[128 = 0]
[137 105 114 141 136  97 190 124 105 110 127 143 127 160 125 145 179 122
 112 114 163 187 116 110 120 122 143 166 137 136 123 176 147 127  86 116
 123 140 122 113 153 103 141  79 166 128 168  50 106 123  97 127 109 115
 160 143 125 200 109 147 133 128 129 104 112 113 104 143 107]  <33> & (58)
[123 159 153 128 185 146  74 127 117 162 154 117 124 124 121 113 108 150
 145 110 127 125  86 150 115 152 136  75 148 132 125 125 123 128 140 140
 128 117 141 130 132 134 112  98  98  86 128 176 139 159 136 117 134 134
  93 101 138 133 144  91 125 124 119 138  90 140 130 144 147]  <32> & (58)
[106  95  97 249 104 105 180 108 124 130 134 149 113 153 144 148 145 103
  97 139 154 151 125 134 138 111 132 176 105 134 134 191 156 128  85 121
 133 157 164  96 157  97 139 114 175 143 163  44 133 127 114 130 125 128
 145 120 146 177 132 110 141 115 139 110  94 125 106 139 113]  <33> & (58)
[134 145 127 139 123 129  78 116 126 134 142 126  72 125 149 122  61 111
 109 129 105  92 141 117 147 111 146  62 142 110 143 114 154 158 128 151
 144 134 149 129 110 114 117 127 159 102 113 156 132 123 117 120 160 110
 141 119 175 113 134  75 147 124 131 152 101 152  96 113 132]  <39> & (58)
[131 112  94 133 106  84 138  97 121 112 140 149 120 136 148 139 100 120
  95 145 145 138 167 126 142 127 111 158 135 120 136 187 147 147 108 123
 128 146 141 127 145  84 129 141 220 131 145  69 119 137 114 122 141 126
 157 123 119 169 108 100 154 115 132  94 112 160 106 213 126]  <39> & (58)
[123 122  82 159 101 103  87 101 132 147 149 162 139 128 169 135  72  74
  78 146 130  94 162 129 142 118 128 101 132 128 166 118 150 184  71 146
 135 125 145 134 133  87 125 160 196 106 118  66 141 136 149 122 149 116
 187 136 148 142 140  45 157 118 144 152  83 147  77 135 144]  <39> & (58)
[138 110 111 112  84  96  94 138 164 124 134 132 115 131 136 143  91 137
  98 177 147 126 167 121 131 135 107 182 121 114 149 138 148 154  98 125
 101 136 136 121 148 111 134 130 158 189  40 101 121 128 123 110 129 150
 169 128 108 160 128  79 147 121 141 105 158 119 135 137 148]  <39> & (59)
[130 153 171 110 176 146  24 153 128 145 115 121 126 123 121 112  33 133
 153 131 126 120 106 112  79 108 116  82 154 137 139 159 131 107 148 117
 130 115 117 121 111 135  78 113 132 102  98 183 132 140 116 124 150 139
 119 113 165 153 108  67 144 142 121 127 138 141 126 119 125]  <32> & (51)
[114 112  93 142  86  93 208  80  87 121 161 132 102 133 140 152 170 127
  95 142 171 137 143 125 161 106 116 206 112 132 136 199 136 125  87  90
 127 157 138 111 162 108 156 157 131 141 154  94 110 117  98 142 111 129
 150 142 123 139 145 157 106 120 119 121  90 137 111 136 124]  <33> & (60)
[125  97 122 129 146 112 200 127 100 134 132 145 144 160 135 146 161 107
 136  98 178 178 120 129 100 106 144 174 121 176 112 178 149 128  72 128
 139 185 118  99 161 103 107 134 181 129 181  40 109 129  74 127 128 130
 147 151 126 196 113 149 105 106 136 119 125 114  91  91 104]  <33> & (58)
[122 135 104 114  87 114 121 127 149 140 128 159  77 115 147 132 141 119
 105  70 135 126 159 132 127 125 140 173 119 133 172 125 132 164 118 113
 119 168 140 155 146 121 144 123 116 152 125  90 118 112 142 129 111 145
 166 135 121 115 141 100 115  92 135 111 125 116 140 148 155]  <33> & (59)
[119 124 104 121  86 124  90  90 126 127 111 100 103 152 167 173  49  84
  93 154 115 119 164 126 150 122  83 128 142  89 152 162 155 145  91 139
 131 134 157 137 144  48 118 124 202 136 147 126 123 137 114 112 150 132
 166 112 172 170 111  76 158 159  95 107 122 144 106 124 139]  <39> & (58)
[129 133 117 113 100 114  93 134 164 111 134 151 144 118 179 143  53 153
  95 166 117 126 166 112 135 138 111 154 103  97 158 138 122 155 128 106
 112 140 124 133 135 141 136 147 154 120  98 155 120 125 138 125 122 139
 152 126 170 107 128  56 135 116  73 144 117 116 143 142 147]  <39> & (60)
[114 116 121 123 143  97 160 132 124 146 125 194 113 152 122 144 166 139
 125 122 159 141 126 138 120 139 128 165 133 230 124 169 146 127 107 123
 121 143 130 112 150 112 135 153 189 143 186  48 105 121  97 141 131 132
 154 105 127 163 114 136 151 123 130 155 119 157 116 124 116]  <33> & (51)
[119 154 124 112 138 115  66 128 143 150 159 167 132 110 141 120  23 115
 107  92 117 131 146 131 126 116 120  76 136 131 145 125 139 168 110 132
 125 124 144 128 102 131 109 120 171  93 121 138 134 104 139 109 151 132
 177 108 184 150 164  34 144 127 119 149  73 155  82 153 148]  <39> & (51)
[125 155 177 121 170 146  52 140 106 142 133 111 118 118 114 131  64 152
 157 125 109 130 124 133 105 121  94  71 172 132 116 150 158  90 159 142
 129 124 145 122 108 141  95 112  98  90 149 196 136 149 113 148 143 130
 105  91 165 183 103  98 122 151 116 135 115 134 134 123 114]  <32> & (58)
[119 129 109 112 103 112  93 160 145 128 143 146 100 124 167 141  85 129
  85 167 120 130 153 127 155 175  85 154 137  93 156 140 146 143 116  88
 123 137 141 134 145 164 120 134 154 137 133 116 131 135 127 132 139 148
 156  87 158 135 135  73 135 116 135 124 111 144 121 178 135]  <39> & (60)
[119 160 143 119 152 141 115 162 134 153 130 133 117  85 126 127 112 171
 125 121 107 117 110 130 121 134 127 102 130 120 122 108 108 116 132 119
 126 120 127 131 104 159 127 137  84 127 113 188 137 135 152 112 117 113
  97  99 128 131 166 105 111 140 100 138  94 129 143 123 125]  <32> & (59)
[138 105 100  78  69 148  91 119 170 112 118 163 119 141 153 114  76 132
  95 197 131 104 162 122 141 141 105 192 107  78 138 140 130 162 140 103
 110 140 130 127 142 121 113 125 154 188 124 112 132  87 123 145 133 149
 171 131 126 136 126  82 136 130 142 110 172 103 128 131 157]  <39> & (60)
[122 162 161  96 163 148  94 161 120 129 117 113 113 104 107 117  91 194
 165 144 112 141  82 150 113 170 117 109 134 120  96 143  94 106 156 125
 128 121 117 132 112 159 113 107  79 135 125 206 152 132 136 137 115 130
 117 120 119 137 113 134 100 110 124 116 134 123 151 115 134]  <32> & (59)
[117 145 150 136 111 139  76 114 126 120 145  98 117 110 117 138  73 170
 121 149 103 116 127 129 155 136  96  73 163 105 159 160 113 111 135 129
 134 138 144 130  96 125 120 117 141 109 125 198 146 124 123 134 150 129
 107 111 156 156 122 100 141 132 123 151 105 126 109  99 138]  <32> & (51)
[117 177 144 102 151 134   4 108 129 157 124 115 125 117 141 119  29 149
 136 138 112 117 105 119 103 133 104  82 153 106 120 146 124 120 130 129
 144 128 165 139 125 137  88 111 118  91 126 197 129 140 115 106 140 138
 104  97 178 169 132  53 125 136 120 135 111 208 124 111 126]  <32> & (58)
[146 124 114  76 103 135  67 169 194 109 132 161 129 127 168 139  64 156
 107 166 147 111 164 110 116 101 107 197 129  87 149 160 162 129 137 118
 118 147 146 143 149 158 116 140 162 171  97 113 113 151 133 127 172 152
 163 110 163 157 120  40 145 133 142  78 189 123 163 140 174]  <39> & (59)
[116 128 109  88  97 169 114 141 162  91 149 153 115 127 170 136 106 139
 112 183 146 112 174 125 131 149  98 186 128 125 129 136 115 154 122 120
 112 149 137 137 133 134 107 135 117 148 114 100 135 137 124 131 117 154
 165 120 129 120 145  74 108  81 136 108 148 129 145 129 152]  <39> & (59)
[115 111 107 139 133 100 214 136 127 129 129 153 131 129 134 143 193 125
 106 146 167 152 134 126 131 123 177 203 110 165 140 156 151 117  86 102
 134 152 125 118 193 120 134 150 144 142 137  65 109 108 106 147 113 126
 138 132  93 149 144 142 111 101 134 117 117  94 129 127 105]  <33> & (59)
[119 133 109 108  82 121  58 145 146 117 133 156 126 108 172 133  51 133
  95 170 133 123 153 115 124 128  67 144 127 104 145 136 153 155 110 128
 109 130 151 127 177 115 129 128 160 141 107 117 134 134 146 110 131 138
 187 129 161 149 124  74 143 123 138 132 135 133 123 142 167]  <39> & (59)
[122 104 108 143 106 131 111 117 147 133 141 153 140 129 142 132  92  89
  85 142 125 119 154 120 141 128 127 144 119 115 154 137 172 141 104 146
 121 136 170 161 174  89 146 106 173 114 134  94 114 115 130 121 146 134
 167 107 138 133 122  79 156 116 142 115 106 151  83 134 154]  <39> & (58)
[115 143 114 112 106 123 115 128 129 124 135 160 120 111 148 120  94 152
 112 170 129 131 146 130 146 132 118 146 138 107 140 135 129 141 129 120
 108 145 131 140 142 140 113 143 118 144 117 168 130 129 137 128 111 140
 141 115 141 111 139  87 111 110 136 127 115 128 138 144 156]  <39> & (60)
[154  98 130  87 119 131  94 137 174 115  95 144 141 166 128 146 110 148
 112 170 147 133 138 124 138 132 101 189 121 128 128 210 150 121 128 135
 145 142 122 132 139 113 109 112 183 152 145  93 114 150 101 127 123 144
 159 123 120 217  85  97 123  98 121  86 169 118 142 124 130]  <39> & (51)
[126 133 137  94 143 114  34 124 134 124 139 121 124 145 136 134  19 128
 192 138 110 122 121 117 121 144  90  63 160 101 113 172 140 125 154 153
 125 117 138 146 102 133 100 105 156  80 135 226 102 135 118 124 165 149
 127 111 174 157  83 110 184 140 121 148 112 154  99 110 104]  <32> & (58)
[129 152 117 115 142 114  82 128 120 147 155 156 114 132 149 130  49 123
 123 141 128 137 152 144 145 124 131 123 148 129 158 178 149 146  89 153
 135 150 129 128 123  94  95 116 171 103 136 129 131 165 105  80 164 144
 180 121 147 223 130  44 129 129 120 121  91 141  98 122 151]  <39> & (58)
[100  96 107 143 101 114 142  98 109 131 141 135 112 139 151 150 102  99
 112 151 149 136 146 128 142 108 104 145 128 118 148 200 154 121  99 132
 111 154 154 157 125 251 137 135 197 119 173  48 116 136  78 125 141 128
 176 125 156 203 120  68 165 139 140 142  90 121  92 127 109]  <39> & (58)
[120 123 111 122  96 136 107 106 142 129 151 125 138 114 177 138  84  76
  98 141 111 105 157 120 146 125 110  70 135 101 168 121 135 158 116 151
 121 117 144 126 135 107 118 132 163 126 126 124 125 131 142 125 143 112
 172 153 154 116 148 103 140 123 128 167 108 141 110 131 143]  <39> & (58)
[151 147 161 126 164 141  63 126 109 136 132  75 142 128 118 103  81 101
 147 114  92 123  93 119 120 115 128   7 131 127 122 121 125 123 146 176
 133  98 130 128  92 131 112 123 137  95 110 193 160 141 133 120 163 106
 101 124 155 139 121 128 139 144 114 158  89 141 109  99 138]  <32> & (51)
[136 165 145 103 159 149  23  97 117 131 141 112 123 115 133  90  29 166
 142 115 104 143 114 134 128 143 118  58 165 108 137 116 120 122 145 143
 147 123 110 126 108 148 107 111 121  92 108 205 157 120 119 131 146 126
 102 102 165 124 141  75 147 115 121 141 117 149  99 128 143]  <32> & (51)
[154 102 104  49  89 159  33 150 167  88 100 157 108 169 127 147  66 152
 103 245 163 130 149 120 123 130  92 249 137 101 170 233 164 123 130 113
 115 146 128 131 162 121 105 122 189 176 149  80 110 152  90 138 134 152
 181 122 137 234  70   5 154 140 135  75 222  93 165  90 128]  <39> & (58)
[130  94 112 134 137 112 189 114  97 113 123 153 136 161 121 137 165  87
 121 101 163 163 137 141 138 114 161 180 132 164 126 166 149 147  86 118
 128 153 118 113 150 114 135 140 165 128 139  36 111 128  92 130 128 115
 146 152 120 167 138 132 134 116 136 117 107 126  96 157 119]  <33> & (58)
[126 129 104 115 111 137   4 105 138  95 142 181 128  92 153 138  69  86
 105 135 133 120 143 125 137 128 104 104 142  98 146 106 150 152 125 148
 133 125 136 132 130  93 127 139 180 130 117 116 117 139 114 126 157 109
 169 141 171 138 116  85 145 147 128 127 121 151  93 140 140]  <39> & (58)
[124  79 105 160 129 133 188  99  97 114 111 123 118 169 116 151 181  87
 117 122 159 138 147 114 142 130 132 173 124 152 139 182 152 128  90 115
 166 155 137 123 167  79 136 138 240 122 167  24 112 130  65 143 239 117
 155 147 135 171 104 164 137 111 160 121 136 115  98 130  92]  <33> & (58)
[123 156 169 108 138 152  72 109 127 120 132 113 118 112 125 135  38 156
 144 146  99 113 142 158 120 134 119  67 160 100 135 142 121 117 150 139
 119 115 129 129 111 139 102 102 124  98 128 210 132 152 132 124 136 122
 107 114 160 141 119  81 126 145 113 133 123 133 156 126 129]  <32> & (51)
[123 171 132 122 160 132  56 130 101 157 143  98 118 112 123 124  51 171
 138 145 106 121 116 125 131 123  98  93 140  99 120 167 130 119 148 190
 119 127 131 153 134 128 109 133 135  96 125 182 135 148 119 135 138 140
 113 101 160 162 117 100 131 185 119 152  95 156 128 124 128]  <32> & (58)
[126 149 144  98 114 155  63 141 145 129 127 125 106 114 108 132  75 160
 133 155 103  92 136 120 130 138  81 139 145 105 129 136 114 117 167 140
 124 103 128 151 108 149 102 130  84 137 124 205 150 123 136 140 139 141
 127 104 149 115 137 104 108 142 134 122 136 145 155 122 159]  <32> & (59)
[183 101 116  94  87 138  96 111 142 109 140 139 116 162 141 135  82 101
 105 135 134 127 163 119 127 118 104 154 137  90 159 180 149 125 149 140
 148 142 150 164 144  92 122 122 206 145 144  84 118 142 104 139 134 126
 176 147 141 195  91  84 153 116 236 113 155 127  97 126 131]  <39> & (58)
[126  52 108  55  64 147  10 135 172 101 130 145 102 173 150 142   4 146
  90 252 144  98 181 121 107 145  63 186 134  68 164 214 178 133 131 111
 107 158 160 129 155  99  86 128 207 145 126 118 106 131 112 148 132 151
 190 140 145 220  63  66 170 129 152 107 199 124 146 121 136]  <39> & (58)
[115 144  99 138  89 124 113 103 143 141 130 135 126  79 162 146 107 122
  93 133 114 141 159 129 147 145 128 107 116  55 156  73 110 159 110  95
 115 144 139 144 128 123 146 134 121 143  81 148 173 117 158 152 141 141
 150 120 142  83 164  86 117 124 145 136  99 147 137 134 175]  <39> & (60)
[149 123 119  95 117 148  75 151 207 120 116 158 159 127 148 164 127 207
 112 170 152 130 162 142 112 138 113 192 117 110 139 138 135 115 133 122
  97 150 131 120 135 137 139 133 127 171 104 121 128 125 137 140 125 149
 138 132 126 129 124  75 126 131 134  54 165 125 153 128 161]  <39> & (59)
[143 106 101  79  11 129  57 135 185 116 131 200 128 105 170 144  48 141
  94 215 153 109 190 101 137 153 105 212 116  92 169 139 144 152 117 112
 109 149 152 114 160 134 136 156 168 184 112 100  95 127 123 117 118 158
 187 127 172 153 128   4 133 125 169  79 180 128 152 135 169]  <39> & (59)
[114 132 126 128 147 112 178 150 120 142 120 147 118 132 128 136 159 138
 142 114 165 171 127 136 148 106 137 196  95 115 121 180 137 123  92 107
 127 139 133  89 136 130 133 166 131 133 168  71 106 123  97 130 102 131
 129 118 117 185 140  93 152 129 130 104 113 120 126 135 135]  <33> & (51)
[138 146  97  31 122 128  46 147 181 132 129 160 150  77 170 122  49 115
 104 141 121 108 167 136 124 123 130 115 117 110 163 108 144 114 135 143
 132 152 109 135 131 141 117 143 151 130  97 128 152 140 169 111 129 148
 205 127 159 115 163  18 150 126 132 146 136 157 107 135 173]  <39> & (59)

[164 104 124 118 133  80 131 145 150 123  71 141 135 129 122 140 140 126
 139 134 133 123 128  73 136 131 101 105 104 149 151 120 132 154 118 122
 110 104  89  87 168  93 131 128 118 153  99 156 107 136 103 108 130  50
 146 136 161 157 115 117 178 146 152 132 145 138 135 118 117]  <78> & (56)
[100 132 135 131 126  94 140 153 120  71 164 146 125 133 136 141 142 123
 133 106 110 142 128 132 150 122 143 116 117 122 100 134 129  59 158  83
 118 133 145 105 114 153 132 145 110 124 144  97 130 110 129 111  98 159
 149 122 115 115 150 117 128 115 141 137 110 113 108 124 120]  <86> & (66)
[125 117 145 153  82 104 154  93 163 109 134 113 131 156 123 111 128 122
 120 157  55 129 135 166 124 122 134 133 129 139 105 133 114 114 107 111
 139  78  73 105 118  94 105 100 121  77 162 146 159 133 103 103 126  83
 135 112 119 157 149 115 102 135 102  98 124 109 146 122 102]  <78> & (63)
[112 113 146 126 132  94 125 162 126  85 155 128 131 142 134 150 136  93
 127 111 103 147 132 114 142 121 147 118 128 129 103 134 132  57 133  75
 114 117 118 117 110 172 146 146 108 114 145  78 122 123 126 124 110 153
 150 125 108  78 166 132 119 118 145 139 101 117 106 112 128]  <86> & (66)
[ 98 126 135 124 128  98 142 147 140  96 167 137 138 127 140 153 141 129
 132 110 105 141 127 134 150 130 142 118 122 125  98 131 126  55 149  68
 126 120 144 107 108 162 133 147  88 106 155  91 139 112 122 118 100 155
 146 116 109 110 161 107 111 118 134 114 120 109 106 121 125]  <86> & (66)
[143 107 126 122  99  91 110 158 122  97  83 122 118 158 115 127 127  62
 138 139 126 127 152  63 118 124 129 131 132 136 140 133 133 118 112 127
 104 101  83 110 173 124 139 128 124 157 129 112 108 127 100 139 114  83
 140 120 151 138 157 128 162 136 150 123  95 133 162  98 119]  <80> & (56)
[110 135 120 135 111 119 123 135 128 113 152 135 127 139 150 137 129 138
 128 116 112 138 128 133 136 124 140 134 127 127 105 133 109  69 159  90
 115 130 133 108 127 139 122 127  91 124 141 106 142 115 123 114 107 151
 146 113 111 131 148 122 116 116 132 130 124 100 136 139 120]  <78> & (66)
[116  77 141 143  77  92 136 137 147  79 132 114 122 160 110 118 124  77
 121 150  77 130 153 124 124 116 142 140 130 128 101 143 120  67 106  92
 116  86  80 117 135 156 126 111 110 103 152  98 119 118 116 122 112 114
 129 118 124 128 182 127 111 115 123 117  90 108 162 120 127]  <80> & (55)
[100 131 134 143 103 103 118 167 126  79 149 119 123 140 142 137 130  92
 129 116 124 140 135 107 132 125 161 146 134 125  96 143 127  34 143  91
 111 123 134 109 141 167 126 141 111 131 140  82 122 100 127 127  96 156
 142 112 115 109 186 121 118 109 147 136  90 102 138 138 130]  <80> & (66)
[105 128 133 116 129  98 128 148 121 105 148 142 137 130 146 153 133 130
 132 111 114 139 125 126 144 127 136 115 119 142 105 132 130  68 160  91
 107 131 139  92 118 161 132 152 102 122 145 100 138 123 129 105 114 143
 145 130 114 114 147 119 130 118 148 135 123 114 112 106 119]  <86> & (66)
[ 99 137 146 151 107 145 154 122 124 172 192 108 141 149 133 147 131 145
 113 113  99 140 130 200 119 135 144 133 170  97 110 120 110 101 146  79
 142 130 176 139  75 152 126 139 127 108 130 108 125 132 156 113 122 175
 110 131  98 121 136 118  85 122 102 117  94 118 101 132 120]  <81> & (55)
[ 95 126 152 152 117 105 143 130 126 106 181 127 131 146 138 148 138 120
 117 108  88 145 123 157 142 129 144 117 134 116  88 137 112  51 152  58
 128 115 147 108  92 165 132 136 104  89 148  80 137 115 136 112 102 165
 131 120  96 113 161 116 104 111 129 131 114 116  92 117 118]  <86> & (55)
[115 158 110 142  80 126 115 140 114  88 143 135 115 163 120 136 118 123
 132 125 113 142 134 123 126 116 157 157 143 135 110 146 120  32  98  90
 107 135 120 114 159 142 109 128 120 126 131  96 128  87 123 118 105 160
 132 117 120 115 173 119 110 105 126 127  87  84 179 151 129]  <80> & (55)
